Each row has a name. Each question is about the rows just above it. Places in a row count from 0.

Columns, left to right: L K A B
[4.88 1.59 2.12 2.53] -> K508
[ 3.90 -3.10  1.70  1.27] -> K724
[ 2.52 -2.01  2.52  1.58] -> K833
[ 6.02 -5.00 -6.70  1.96] -> K289
[ 6.30 -5.01  2.74  6.30] -> K255
[ 3.65 -6.69  3.65 -6.69] -> K113
Places of [2.53] in row K508:
3
Every place of [2.52] in K833:
0 2
Times [-6.69] occurs in K113:
2
[1.27 1.58 1.96 6.30] is in which column, read top down?
B
Places of [-5.01] in row K255:
1

Columns, left to right: M Z W N
[-0.07 -7.29 -0.43 -0.16] = K664
[-0.11 -0.67 -0.10 -0.08] = K239
[-0.07 -0.07 -0.44 -0.25] = K289
[-0.53  1.14  0.21  0.21] = K833
[-0.69 -3.30 -0.44  0.86] = K508
Which column holds [-0.43 -0.10] top down?
W
Every place of [-0.07] in K289:
0 1

Columns, left to right: T E U G F J V D C P
[ 2.69 -3.22 -6.38  7.76  3.27 -3.97  8.18  3.52 -5.75 -6.98]  K724
[ 7.11 -4.49 -7.35  4.75  3.31 -7.78 -4.49  5.00 -5.08 -4.49]  K833
[-6.21  4.25  6.63 -3.72 -3.72  5.92  6.63 -4.37  6.63  6.63]  K255
[ 1.54 -4.12  1.76 -5.29  3.08 -1.48 -2.75 -2.53 -0.84  3.62]  K508
[-3.65  2.11  0.53  0.72 -2.61  3.24 -1.48  0.06  3.19 -2.88]  K113
[-3.73 -0.33  4.35 -6.69 -0.92 -0.21 -6.90 -6.14  2.88  5.90]  K664
Places of [-4.49] in row K833:
1 6 9
Move every entry of [-6.38  7.76  3.27] by +1 step of 0.01.
[-6.37  7.77  3.28]
Every place of [-3.72] in K255:
3 4

Columns, left to right: sus pebu rav soka resov zefur sigob Nur bazu sep
[-3.56 -1.78 -3.56 -3.63 -1.50  3.24 -3.56 -1.70 -1.70  2.90] : K289
[-1.11 -3.79  1.52  0.77  1.10  1.70  0.26 -0.46  0.34  0.32] : K276
[ 4.40  2.69 -5.53  7.08  4.20 -4.76  6.56  3.27 -3.15 -6.17] : K211
[ 0.06  1.88 -0.78  0.47  0.50 -5.36  0.01 -0.23  1.01 -0.79] : K724
[-3.30 -2.22 -3.30 -3.30 -5.35 -5.35 -6.97 -3.30  2.76 -5.35] : K508
Shift each entry of [7.08 4.20] by +1 times 0.01:
[7.09 4.21]
At which places does K289 hold [-1.70]?
7 8
How many times does K508 hold [-5.35]?
3
Times [7.09] occurs in K211:
0
Shift each entry of [0.06 1.88] by +1 times 0.01:
[0.07 1.89]
Move every entry of [3.24] by -1 step of 0.01.
[3.23]
At which places does K508 hold [-3.30]?
0 2 3 7

Columns, left to right: Pur Gika zazil Zib luta kavun Firif
[-1.23  5.41 -0.37 -1.28  4.65  5.81 -2.61] = K664
[ 1.86  3.01 -0.33  3.82 -5.36 -4.00  2.90] = K508
[ 1.98  1.46  0.33 -1.35  1.95 -1.19  0.41] = K211
[ 0.59 -4.54  4.84 -0.08 -0.49 -2.22 -1.48] = K268
[0.73 0.94 2.06 4.34 2.82 0.52 2.85] = K289
[-2.58  0.63  5.53 -3.08 -0.18 -4.68 -1.17] = K113
[-0.05 -3.57  6.96 -3.19  2.04  2.04 -3.76] = K276
[-0.34  3.89 -0.90  3.38 -0.34  4.83 -0.34] = K2
Which column holds this, read top down? [ 5.41  3.01  1.46 -4.54  0.94  0.63 -3.57]
Gika
Which column holds [-1.35 -0.08] top down?
Zib
Every place of [1.86] in K508:
0
Shift each entry of [-4.00] by -1 times 0.01:
[-4.01]
Times [-0.34] occurs in K2:
3
[-0.18] with +1 step of 0.01 on every entry:
[-0.17]

Columns, left to right: ferok vizop bubat lilu difu Nasu dizif kal
[ 1.25  1.06 -1.58 -5.66 -2.82 -1.97 -5.99 -3.84] = K255
[ 3.54  3.58  0.68 -4.71 -2.10 -2.40 -6.18 -2.96] = K276
[-1.89  0.88 -0.02  1.14  5.73 -1.15 -1.97  1.85] = K211
[-1.41  4.65 -3.27  3.26 -1.98  2.63  6.56 -1.05] = K724
[-2.89 -1.75  3.24  4.91 -2.89 -2.89  4.91  5.38] = K268
[ 0.36  3.39 -3.99  0.95 -1.02  3.14  5.41  0.16] = K239
[-2.17  4.64 -2.42 -2.17 -2.24  2.80  6.38 -1.42] = K664
[ 0.17  1.52 -2.98  2.81  0.84  4.00  2.30  0.90] = K2
[ 2.15  2.01 -0.77 -5.30 -2.84 -2.21  4.90 -3.48] = K508
[ 1.15 -4.56 -6.03 -0.50  0.68  0.59 -2.63  0.70] = K289
[-2.76 -4.51 -0.61  2.19 -4.74 -0.78  0.86  4.53] = K833
How many times does K664 hold [2.80]?
1
Places of [4.91] in row K268:
3 6
Shift each entry of [-4.71 -2.10 -2.40] by -1 times 0.01:
[-4.72 -2.11 -2.41]
Which column holds [-1.75  3.39  4.64  1.52  2.01 -4.56] top down?
vizop

Columns, left to right: Lakig Fida desik dugut gedel zupil Miv ser
[ 1.21  0.07 -0.01  0.20 -0.19 -0.01 -0.19 -0.48] = K211
[-0.18  0.15  0.09 -0.24  0.09  0.09 -2.46 -0.24] = K113
[ 1.80  1.04 -0.75 -0.41 -0.97 -0.45 -5.24 -0.59] = K268
[ 0.99 -0.21 -0.78 -0.25  0.16 -0.64 -5.45 -0.41] = K724
[ 1.44 -0.14 -0.78 -1.07 -0.22 -0.70 -5.41 -0.41] = K239
[ 1.83  0.95 -0.96 -1.03 -0.37 -0.45 -6.56 -0.97] = K508
[ 1.18  0.39 -0.46  0.13 -0.44  0.27 -3.38 -0.78] = K255
Every place of [-0.24] in K113:
3 7
Which column holds [-0.24 -0.59 -0.41 -0.41 -0.97 -0.78] top down?
ser
At which places does K268 hold [1.80]?
0
At which places does K211 hold [-0.19]?
4 6

Columns, left to right: Q H Y S X R
[ 2.26  1.68 -5.94 -0.40  3.20 -0.89] : K276
[1.77 1.85 1.85 1.85 3.66 1.85] : K508
[ 0.11  0.11 -4.01  0.11  0.53 -2.73] : K113
[-1.13 -1.89 -3.09 -0.41 -1.99 -2.70] : K664
[ 1.18  3.61  1.89  0.64 -1.11  0.92] : K255
[ 2.02  2.71  2.02 -0.86  6.04 -2.29] : K289
[ 1.84 -4.78 -3.93 -1.45 -6.66 -3.03] : K211
[ 1.18  2.01  1.89  0.10 -1.11  0.92] : K268
[ 6.58  4.73 -1.33 -4.01  5.24  2.46] : K833
[ 2.02  2.02 -5.95  2.02 -5.95 -5.95] : K724
[-4.17 -2.51 -4.22  0.01 -2.38  2.66] : K239
[ 5.08 -0.04 -1.98 -4.12  2.90 -0.87] : K2
Times [-5.95] occurs in K724:
3
Every place of [0.11] in K113:
0 1 3
Shift each entry of [-4.78 -3.93] by -1 times 0.01:
[-4.79 -3.94]
At which places does K724 hold [2.02]?
0 1 3
Which column holds [ 2.46 -5.95  2.66] top down?
R
Places of [-0.86] in row K289:
3
Places of [1.85] in row K508:
1 2 3 5

Columns, left to right: gisa pifan fumev pidu Sirip Dasup soput Fal
[-5.77 -2.08 -1.69 -2.08  7.21 -5.77 -2.08 -5.77] -> K113
[-1.51 -2.46  2.74  7.75  7.48 -2.42 -2.35  1.76] -> K664
[-1.62  6.44 -1.68 -3.22 -1.62 -1.61 -0.06 -1.68] -> K289
[ 0.80 -3.10 -3.10 -2.41 -1.01  5.34 -1.01 -1.01] -> K276
Places of [-2.08] in row K113:
1 3 6
Every place of [-1.01] in K276:
4 6 7
Every place of [-1.69] in K113:
2
Which column holds this, read top down? [ 1.76 -1.68 -1.01]
Fal
At which places does K289 hold [-1.68]?
2 7
How many times does K276 hold [-2.41]?
1

